[120 196 133 148 107 154 115] : san
[123 200 133 149 104 155 133] : mon
[120 196 133 148 107 154 139] : ses
[115 190 132 143 110 153 146] : lig
has: [149 107] : no
has: [148 133 196] : no
has: [120 196] : yes
chg san: [120 196 133 148 107 154 116] : 6, [115]
chg mon: [123 200 133 148 104 155 133] : 3, [149]
chg san: [121 196 133 148 107 154 115] : 0, [120]

[107 129 153 173 159 204 107 141 118 124 139  79 157  93 182 138 151 124
 157 127 138 146] : neni
[136 109 122 131 155  77 111 124 137 115 175 118 123 123 127 152 120 126
 104 112 107  99] : duz
[118 115 148 149 158 118 103 141 134 141 156 106 145 101 176 130 118 130
 118 139 126 141] : ruti
[124 106 204 182  93 157 138 139 157 159 151 129 127 138 124 146 153 107
 118 141 173  79] : Paf
[107 129 153 173 159 204 107 141 118 124 139  79 157  93 182 117 119 129
 131 149 116 136] : Vava
chg Paf: [124 106 204 182  93 157 139 139 157 159 151 129 127 138 124 146 153 107
 118 141 173  79] : 6, [138]
dup duz:  : [123]
perm: [ 79  93 106 107 118 124 124 127 129 138 138 139 141 146 151 153 157 157
 159 173 182 204] : Paf
chg duz: [136 109 122 131 155  77 111 124 137 115 175 118 122 123 127 152 120 126
 104 112 107  99] : 12, [123]
perm: [138 146 107 129 153 173 159 204 107 141 118 124 139  79 157  93 182 138
 151 124 157 127] : neni
q: [107 129 153 173 159 204 107 141 118 124 139  79 157  93 182 117 119 129
 131 149 116 136] : Vava

[130 147 135 122 144 131  94 141 131 124 144 136 136 125 108 110 121 127
 115 150 132 150 156 111 122 124 147 104  98 144 116 125 152 146 106 136
 113] = Zun
[156 121  91 179  75 135 155 115 152 132 137 146 107  99 109 143 125 123
 101  82 124 105 105 126 114 121 134 145 169 128 133 118 100  79 118 133
 144] = supof
[102 121 170 101 173 132  92 133 125 115 121 143 162 147 151  90 127 148
 143 171 100 151 132 129 135 128 102 122  86 146 136 143 146 177 134 134
 126] = lepe
[156 121  91 179  75 135 155 115 152 132 137 146 107  99 109 143 125 123
 101  82 124 105 105 126 114 121 134 145 169 128 133 118 117 108 176  72
 129] = dup
[156 121  91 179  75 135 155 115 152 132 137 146 107  99 109 143 125 123
 101  82 124 105 124 109  97 151 153 101 141 155  95 130 114  78 114 104
 121] = pegi
[119 132 144 106 156 126 110 141 114 119 124 122 139 136 113 116 130 136
 139 163 129 143 171 119 144 133 122 100 104 133 121 137 144 149 114 155
 114] = daf
[116  75 137 132 141 107 140 133  82 103  91 105 169 191 143 133 130 169
 198 157 116 150 163 138 183 105  87 149 136  94 166 121 141 157 122 191
 132] = sezis
q: [119 132 144 106 156 126 110 141 114 119 124 122 139 136 113 116 130 136
 139 163 129 143 171 119 144 133 122 100 104 133 121 137 144 149 114 155
 114] : daf
chg sezis: [116  75 138 132 141 107 140 133  82 103  91 105 169 191 143 133 130 169
 198 157 116 150 163 138 183 105  87 149 136  94 166 121 141 157 122 191
 132] : 2, [137]
perm: [116 125 152 146 106 136 113 130 147 135 122 144 131  94 141 131 124 144
 136 136 125 108 110 121 127 115 150 132 150 156 111 122 124 147 104  98
 144] : Zun
q: [156 121  91 179  75 135 155 115 152 132 137 146 107  99 109 143 125 123
 101  82 124 105 124 109  97 151 153 101 141 155  95 130 114  78 114 104
 121] : pegi
has: [145 169 128] : yes

[158 127 105 153 120 111 117 135 131 125 131 135 141 115 117 146 122 118
 177 135 142 139 101 113 127 109 130 131 123 143 149 164] = Pupen
[103  74  88 158  64  73  69  77 146  84 106  95 147 118  92  89  78 109
 163 113 155 150  74 107 144  58 117 151  94 159  81 105] = Gizu
[134 142 153 124 140 131 148 146 108 140 127 138 107 127 138 153 131 136
 126 138 125 119 138 146 111 134 109 115 140 106 146 146] = sisi
[142 165 186  88 170 174 166 166 116 165 154 161 113 143 159 149 166 149
  87 141  89  94 187 157 126 176 135 110 172 118 159 137] = rig
perm: [ 87  88  89  94 110 113 116 118 126 135 137 141 142 143 149 149 154 157
 159 159 161 165 165 166 166 166 170 172 174 176 186 187] : rig
has: [188 157 126] : no

[117 126 136  91  88  61]  dalo
[103  78  67  62 144  78]  fanen
[103  62 144  78 110  67]  gane
[130  55  72 115 152 103]  Koro
has: [66 62] : no
chg fanen: [103  77  67  62 144  78] : 1, [78]
has: [136 126 117] : no
perm: [103  62  78  78 144  67] : fanen
chg Koro: [130  55  72 115 152 104] : 5, [103]
dup fanen:  : [78]

[130 123 125 123 124 120 127 125 129 130 123 128 128 126 127 123 130 125
 128 127 131 120 126 127] : figi
[130 125 126 127 127 123 127 128 130 126 128 129 127 123 127 124 120 125
 130 120 131 125 123 123] : namu
[142 121 141 117 145 137 138 101 105 117 117 138 121 129 146 122 124 108
 137 107 145 123 145 120] : Pem
[124 126 123 126 130 124 126 120 124 130 115 127 122 131 130 122 133 123
 129 142 123 133 127 119] : zif
perm: [127 126 120 131 127 128 125 130 123 127 126 128 128 123 130 129 125 127
 120 124 123 125 123 130] : figi
has: [122 131 130] : yes
perm: [120 131 125 123 123 130 125 126 127 127 123 127 128 130 126 128 129 127
 123 127 124 120 125 130] : namu

[126 169 106 127 117 104 117 137  97 171 114 117 130  52 159 114 117 142
 154 133 147 140 136 117 141 114 125]  Mafa
[152 130 122 129 146 154 122  91 107 135 162 114 137 155 154 154 123 129
 148 132 127 130 130 101 129 143 127]  vatu
[146 154 130 136 127 154  91 143 122 122 127 129 154 107 101 155 162 148
 152 155 136 118  94 128 113 161 138]  boguf
[148 122 129 143 130 154 129 129 132 162 146 108 137 122  91 123 130 101
 127 135 154 154 127 130 155 114 152]  Pifil
q: [152 130 122 129 146 154 122  91 107 135 162 114 137 155 154 154 123 129
 148 132 127 130 130 101 129 143 127] : vatu
chg boguf: [146 154 130 136 127 154  91 143 122 122 127 129 154 107 101 155 162 147
 152 155 136 118  94 128 113 161 138] : 17, [148]
perm: [152 114 155 130 127 154 154 135 127 101 130 123  91 122 137 108 146 162
 132 129 129 154 130 143 129 122 148] : Pifil
perm: [130 129 107 130 101 152 162 137 148 154 127 130 127 155 143 132 129 123
 154 122 146  91 122 114 129 135 154] : vatu
has: [130 127 132 148] : no
has: [146 162 132 129] : no

[128 131 124 125 129 131 123 126 127 126 125 132 130 127 129 127 130 126
 131 125 126 133 129 127 129 132 124 129 127 131 122 129 129 129 128 129
 127 128 132 126 128 131 129 126 125 129 130 135 131 125 129 124]  Mobif
[144 117 152 127 145 116 131 139 147 123 128 131 127 130 144 151 122 147
 132 148 141 113 139 152 140 135 143 132 123 136 146 121 115 117 126 114
 130 112 133 135 116 111 116 117 145 141 129 122 135 150 146 150]  Lobi
[152  87 174 127 157  78 143 169 141 129 141 119  90 132 164 173  83 173
  96 178 175  94 156 171 160 126 138 159 124 122 180  97 107  91 104 114
 114  86 119 143  83  79  81  93 165 158 107 109 105 179 164 171]  Bas
[160 124  96 141  81 171 143 141 175  83 152  94 178 114  91 164 109 165
 174  97  93 180  86 171  79 127  83 129 157 119 143 104 174 114 132 122
 119 159 126 107 173  87  90 179 164  78 156 169 105 158 138 107]  Taba
[119 121 136 156 110 116 168 135 116 157 161  90 104 124 113 118 109 124
  92 133 141 116 112 116 128  92 139 137 154  90 151 125 133 134 131 135
 134 139  87 133 127 124 123 142 144 125 112  94  92 135 117 136]  Rop
[ 89 188 110 188  91 159 169 105 101 197 190  97  97 123  98 100 121  92
  83 103 113 182 113  96 134  82 138 161 202  65 102 167 154 180 123 130
 135 149  87 153 138 155 146 128 118 116  98 128  83 102 105 134]  vipo
[122 137 145 120 133 131 109 131 139 120 122 152 126 151 144 151 123 145
 144 143 120 131 149 151 120 134 144 124 110 142 127 144 123 127 102 102
 108 100 151 156 119 104 126 106 116 118 110 130 136 137 133 153]  zefeb
[119 125 136 156 110 116 168 132 116 157 161  90 104 124 113 118 109 124
 117 133 141 116 112 116 126  92 139 137 154  90 151 125 133 134 131 135
 134 139  87 128 127 124 123 142 144 125 112  94  92 135 117 136]  binek
[168  73 181 131 161  69 154 152 161 119 134  92 100 102 149 167  91 160
  97 170 172  65 131 169 165 119 149 142 126 114 180  78  80  84 127  95
 139  90  96 116  79  80  74  99 185 168 126  87 113 182 167 169]  Gudo
[131 156 107 143 113 164 129  62 157 117 111 101 177  82  77  88 183  72
 163  74  77 121  71  98 113 121 148  78 142 121  76 138 100 157 179  96
 178 162 108  87 159 168 160 156 124 118 171 116 165  89 107 103]  paz
[147 107 141 129 148 102 139 150 129 133 137 121 107 119 147 145 106 146
 104 148 160 121 142 144 159 134 118 158 138 123 151 104 122 109 125 136
 128 116 121 123 104 117 102 111 152 156 127 133 115 151 153 138]  sori
chg zefeb: [122 137 145 120 133 131 109 131 139 120 122 152 126 151 144 151 123 145
 144 143 119 131 149 151 120 134 144 124 110 142 127 144 123 127 102 102
 108 100 151 156 119 104 126 106 116 118 110 130 136 137 133 153] : 20, [120]
chg binek: [119 126 136 156 110 116 168 132 116 157 161  90 104 124 113 118 109 124
 117 133 141 116 112 116 126  92 139 137 154  90 151 125 133 134 131 135
 134 139  87 128 127 124 123 142 144 125 112  94  92 135 117 136] : 1, [125]
has: [116 110 156] : no
perm: [171 164 179 105 109 107 158 165  93  81  79  83 143 119  86 114 114 104
  91 107  97 180 122 124 159 138 126 160 171 156  94 175 178  96 173  83
 173 164 132  90 119 141 129 141 169 143  78 157 127 174  87 152] : Bas

[208 129 129 128 207 208 130 129 125 207 208 128 207 210 210 126 128]  Reze
[211 209 128 124 208 130 124 128 210 208 127 210 125 129 210 125 208]  Pulo
[129 207 210 125 129 128 129 128 208 208 210 126 208 208 130 210 128]  vis
[127 209 212 206 129 128 131 210 208 128 129 204 127 127 130 209 211]  leba
[208 129 129 128 210 208 130 129 125 207 208 128 207 210 210 126 128]  furam
[206 128 127 207 210 209 127 210 209 128 209 212 208 126 129 130 129]  Lobob
chg furam: [208 129 129 128 209 208 130 129 125 207 208 128 207 210 210 126 128] : 4, [210]
q: [206 128 127 207 210 209 127 210 209 128 209 212 208 126 129 130 129] : Lobob
perm: [128 208 129 129 128 210 208 130 129 125 207 208 128 207 210 210 126] : furam

[129 122 133 152 151  89 139 151 167  73 131 168  77 172 163 103 169 127
  99 141]  vudeb
[134 121 119 107 114 134  78 113 121 152 128 136 131 117 138 144  98  88
  84 123]  Zat
[ 83 122 134 148 143 168 193 142  68  81 114 125 156 182  57  91 175 193
 201  90]  sadef
[133 125 124 104 115 128 115 115 140 178 127  85 133  74 164 144  97 120
 127 127]  bak
[158 125 148 163 146 140  80 128 101 139 152 172 160 113  77 138 112  68
  74 164]  duzu
[136 129 143 152 149  72 118 147 185  96 140 168  72 151 185 109 149  98
 182 135]  fasub
[115 132  97  86 106 123 148 117 155 146 122  80  99 110 176 127 133 158
 154 116]  Vite
[136 129 143 152 149  72 118 147 185  96 140 168  72 151 185 109 149  98
  72 158]  sasu
[140 125 151 162 147 142 163 146 111 141 144 116 151 118  93 129 135 150
 170 157]  roli
[127 144 115 140 178  74 133 115 127 124 128 115 121 164 127  97  85 125
 104 133]  zoziz
chg zoziz: [127 144 114 140 178  74 133 115 127 124 128 115 121 164 127  97  85 125
 104 133] : 2, [115]
dup roli:  : [151]
has: [132 125] : no
perm: [127  85 133  74 164 144  97 120 127 127 133 125 124 104 115 128 115 115
 140 178] : bak
has: [ 72 149] : no
chg vudeb: [129 122 133 152 151  89 138 151 167  73 131 168  77 172 163 103 169 127
  99 141] : 6, [139]

[102 115  93 116  61 106 140 129 122  60 195  70  64  97 172 183 159 154
 134  93  88 175 133]  Kab
[142 170  50 162 190  88  89  73 182 176 133 132 190  51 178 171 182  49
 189 151 111 167  50]  zavif
[108  64 169 184 129 123 115 156 191  62 200  72 152 172  89 185 139 157
 113  72 110 138  53]  lam
[100 121  74 131 105 172 129 177 176 190 163  62 137 195 150 192  86 207
 180  65  58  77 122]  fepa
[ 76 114 150 157 121  81  72 118 108 118  58 100 180 171 208 166 121 103
 130  85 106  60 127]  benet
[137 195 102 124 117  49 192 205  79 173 147 153 126 132 145 194 205 134
  94  89 143 100 142]  pifug
[126  64  90 140  69  98 152  48 118 100  94 127 109  50 141 166 127 102
 160 104  96 195 120]  kure
[131 150  86  77 105 171 129 121 100 190  65 207 177  58 137 122 180 192
  74  62 163 176 195]  Dav
chg benet: [ 76 114 150 157 121  81  72 117 108 118  58 100 180 171 208 166 121 103
 130  85 106  60 127] : 7, [118]
has: [122 180 192  74  62] : yes
dup Kab:  : [93]
has: [ 91 140  69] : no
perm: [163 176 122 100 105 190 172 177 131  62  86 150 207 192  58  77  74  65
 195 180 121 137 129] : fepa
chg lam: [108  64 169 184 129 123 115 156 191  62 200  72 152 172  89 185 139 156
 113  72 110 138  53] : 17, [157]
chg lam: [108  64 169 184 129 123 115 156 191  62 200  72 152 172  89 185 139 157
 113  72 110 139  53] : 21, [138]

[178 210 153 169 117 156 170] : tesig
[ 99  86  89 127 121  82 108] : Datub
[ 99 101 158  92  86 100 137] : vodu
[126 129 125 155 150 130 121] : safu
[135 139 145 115 132 164 146] : Reri
[156 158 155 139 105 146 124] : bokat
[ 99  92 101 137  86 158  99] : vov
[188 200 166 207 108 176 167] : fepag
chg Reri: [135 139 145 114 132 164 146] : 3, [115]
perm: [ 86  92  99  99 101 137 158] : vov
perm: [137 158  86  99 100 101  92] : vodu
has: [158 155] : yes
has: [100 137] : yes

[133 127 122 140 131 142  99 142 119 155 140 157 145 138 133 153  75 124
 145 139 147 108 143 112 140  65 148  79 143 125 118 179 139 139] : Tef
[144 140 100 143 135 147 117 113 137 154 151  88 145 126 145 150 157  84
 143 146 150 138 149 113 139 137 100 106 143  83 132 108 137 154] : Bes
[124 133 137 108 111 120 144 112 137  99 116 150 109 138 130  95 123 158
 111 128 103 132 119 135 112 146 118 156 125 175 133 122 121 120] : vuvos
[137 131 109 120 121 138 137  88 136 130 150  93 124 125 140 132 140 115
 131 142 132 135 143 119 127 153  84 158 140 162 125 171 125 133] : Vos
[137 131 109 120 121 138 137  88 136 130 150  93 124 125 140 132 140 115
 131 142 132 135 143 119 127 153  84 158 140 162 139  89 135 148] : selok
[137 131 109 120 121 138 137  88 136 130 150  93 124 125 140 132 140 115
 131 142 132 135 143 119 127 180  94 158 140 162 125 171 125 133] : Kovu
[115 119 145 116 124 111 141 149 123  99  98 143 105 127 111  97 163 146
 101 106  93 144 104 144 110 165 146 148 104 103 125 121 115 101] : Zum
[124 125 156 116 117 113 135 159 121  95 107 183 105 145 118  94 120 162
 103 113  94 140 112 144 108 119 168 120 117 110 126 168 125 106] : tas
[137 127 104 122 124 133 132  93 128 142 146  76 131 112 132 144 147 107
 136 143 144 126 140 116 129 157  89 159 136 158 131  78 135 150] : Gasu
[150 143 106 145 138 153 111 105 136 154 155  97 150 128 149 151 134  88
 148 154 155 135 151 111 144 127  99 103 150 109 132 121 140 155] : kan
chg tas: [124 125 156 116 117 113 135 159 121  95 107 183 105 145 118  94 120 162
 103 114  94 140 112 144 108 119 168 120 117 110 126 168 125 106] : 19, [113]
has: [158 140 162 139] : yes
has: [147 117 113 137] : yes
has: [118 155 125] : no

[166 158  81 132 175] = pim
[124 114 147 149 123] = rilat
[175 143 114 112  94] = Mure
[116 137  88 151 151] = Tubet
[ 73 104 129 166 177] = tid
[101  78 207 140 155] = guv
has: [140 155] : yes
has: [137  88 151] : yes
has: [ 73 104] : yes

[111 127 126 134 127 127 130 129 121 161 138 190 180  95  86 139 132 124
 128 123 130  98 127 126 130]  disez
[ 89 127 128 108 130 128 128 163 152 126 119 132 137 131 122  74 153 124
 149 137 130 106 160 126 130]  nin
[ 89 127 128 108 130 128 128 163 152 126 119 132 137 131 122  74 153 173
 149 137 130 106 160 126 130]  Neda
[103 127 128 118 129 128 128 117 121 126 134 132 128 143 122 126 142 163
 180 191 181 137 127 134 130]  Biba
chg Neda: [ 89 127 128 108 130 128 128 163 152 126 120 132 137 131 122  74 153 173
 149 137 130 106 160 126 130] : 10, [119]
chg disez: [111 127 126 134 127 127 130 129 121 161 138 190 180  96  86 139 132 124
 128 123 130  98 127 126 130] : 13, [95]

